Below are the code and all the weights of a small trained network. Each question names an input and a class and asks about switching units off, where a switched-off unit gives its printed mean instead of its output.

import numpy as np


def w(rows, s, z=0):
    codes = np.array(rows[::2]) - 128.0
    scale = np.full(codes.shape[1], s)
    scale[-1] = z or s
    return codes * scale


def f(y):
    return np.maximum(y, 0)


def log_softmax(a):
    a = a - a.max(-1, keepdims=True)
    return a - np.log(np.exp(a).sum(-1, keepdims=True))


def net(x, mask):
    res = np.array(x, float).reshape(1, 7) / 4 @ E
    y = f(res @ A[0][:, :-1].T + A[0][:, -1])
    res = res + np.where(mask, y, B[0][:, -1]) @ B[0][:, :-1]
    return log_softmax(res[-1] @ U[:, :-1].T + U[:, -1])


A, B = {}, {}
E = w([
[39,197,66,81,46,92,122,152,75,233,86,127],'x0',
[79,34,77,131,118,63,138,90,86,171,91,166],'x1',
[122,43,153,63,169,171,145,77,128,165,200,55],'x2',
[201,94,177,161,107,158,155,59,94,191,113,153],'x3',
[198,155,124,111,205,201,111,205,106,191,3,85],'x4',
[70,137,185,134,155,226,188,204,183,176,170,210],'x5',
[137,80,166,82,113,196,182,110,131,174,77,129],'x6',
],0.0072)
A[0] = w([
[103,195,65,119,117,39,38,112,132,93,63,109,106],'n1',
[112,136,95,50,111,154,183,158,188,132,179,183,149],'n2',
[151,147,171,227,91,107,141,92,130,145,130,203,202],'n3',
[126,109,171,148,146,130,113,98,183,38,251,120,155],'n4',
[41,103,191,121,94,103,193,95,115,148,128,154,66],'n5',
[134,133,200,78,173,195,116,150,123,159,156,80,252],'n6',
[170,77,134,85,119,75,106,51,68,123,140,42,198],'n7',
[187,140,113,159,124,108,167,93,118,146,136,188,144],'n8',
[133,165,47,123,113,68,36,170,89,101,113,79,241],'n9',
[190,190,178,134,187,164,96,198,142,67,102,73,158],'n10',
[120,158,92,152,131,146,129,177,141,163,59,159,112],'n11',
[158,117,184,68,160,193,93,155,133,167,164,111,209],'n12',
[118,96,234,138,152,138,187,43,124,165,90,166,80],'n13',
[129,152,77,156,104,93,60,168,80,105,121,67,230],'n14',
[89,162,59,131,118,84,105,152,125,104,95,117,193],'n15',
[98,159,162,136,142,99,196,114,254,61,174,154,218],'n16',
],0.0069,0.0017)
B[0] = w([
[165,130,95,175,119,170,179,113,132,176,160,67,241],'n1',
[149,109,158,113,172,134,153,118,142,126,108,125,195],'n2',
[88,140,127,125,67,117,68,188,90,89,166,119,203],'n3',
[55,35,152,2,136,10,33,158,150,71,61,191,254],'n4',
[176,72,92,123,112,105,113,97,179,131,107,110,205],'n5',
[167,111,116,166,148,109,173,94,130,177,120,107,210],'n6',
[103,101,112,67,197,100,114,118,128,118,46,214,242],'n7',
[143,170,145,122,72,161,116,136,91,82,163,101,170],'n8',
[151,164,116,149,158,148,186,90,121,180,144,77,245],'n9',
[148,82,84,124,180,95,154,85,189,140,72,119,239],'n10',
[115,103,176,83,182,116,104,127,141,94,108,174,193],'n11',
[195,147,60,169,188,139,161,87,128,181,111,87,201],'n12',
[132,197,142,154,95,155,122,150,113,121,201,113,207],'n13',
[183,131,69,146,83,144,156,97,161,176,147,86,218],'n14',
[110,125,131,136,158,149,187,130,72,206,145,129,211],'n15',
[110,103,146,90,134,89,143,127,140,99,117,159,231],'n16',
],0.0082,0.0078)
U = w([
[129,149,140,144,73,123,46,132,104,80,178,111,62],'0',
[143,182,122,223,122,186,167,128,86,177,198,60,115],'1',
[167,99,105,128,172,125,144,81,161,148,81,85,98],'2',
[56,104,167,51,154,95,83,152,115,98,96,244,249],'3',
],0.011,0.0012)

Each question gives the input, the list of numbers given to net, and the class t.
The units are the neurons (one row each of A and B). Each row of codes is followed by its name. A weight is (code - 128) times the scale printed after its matrix; where a second scale follows, it is the last column's (A, B and U).
mask holds one flag per neuron, in row order. A switched-off neuron (its flag False) gives its mean, the last column of its row in B, instead of its output. The means were averaged over made-up inputs and are rounded, as every weight is.
A unit's drop is (log p(t) with every unit on - log p(t) with that unit switched off) / (log p(t) with every unit on - log p(t) with every unit switched off).
The circuit of an input: a set's keep is (log p(t) with only the set's units on - log p(t) with every unit switched off) / (log p(t) with every unit on - log p(t) with every unit switched off). Starting from the 12 units with the biggest drops (on a tie, the unit counted first), units are removed one at a time, each time the one whose removal leaves the highest keep (on an exact tie, the one counted first), for as long as the keep stays at least 0.8.
circuit, biggest first: the units of the circuit, biggest drop first
top k neurons: the k neurons with the biggest drops, biggest first
drop when u is switched off: that unit's drop, to one decimal
input [8,-6,6,6,3,5,7], class 1: top 2 neurons -> [n4; n13]
input [8,-2,-2,1,0,-7,4], class 1: circuit, biggest first -> [n4; n1]
input [-3,-3,-5,7,-8,4,7], class 3: top neuron -> [n4]
input [-2,-1,-2,0,2,4,-3], class 3: top 3 neurons -> [n1; n9; n14]
input [2,-4,0,8,-4,-6,-5], class 0: circuit, biggest first -> [n3; n10]
input [5,4,0,4,4,-2,-4], class 1: circuit, biggest first -> [n4; n10]
input [-7,-4,-4,-8,0,-1,-2], class 3: top 4 neurons -> [n4; n16; n12; n6]
input [-2,0,6,-2,-7,-8,-7], class 3: top 2 neurons -> [n4; n7]
input [-3,-3,-4,8,-5,4,6], class 0: top 2 neurons -> [n13; n7]
input [-1,-6,8,7,3,-1,8], class 1: top 2 neurons -> [n13; n4]
input [4,1,1,8,-7,0,2], class 0: top 2 neurons -> [n4; n13]
input [-2,-8,-8,-8,-4,-5,-1], class 2: top 2 neurons -> [n4; n10]
input [-1,3,-5,7,-1,4,4], class 0: drop when n3 is switched off -> 0.1
input [-6,7,3,-6,-6,-3,-8], class 3: drop when n11 is switched off -> 0.0
input [-6,2,-6,-5,-3,-2,2], class 3: circuit, biggest first -> [n4]
input [4,5,5,8,7,4,6], class 1: drop when n10 is switched off -> 0.1
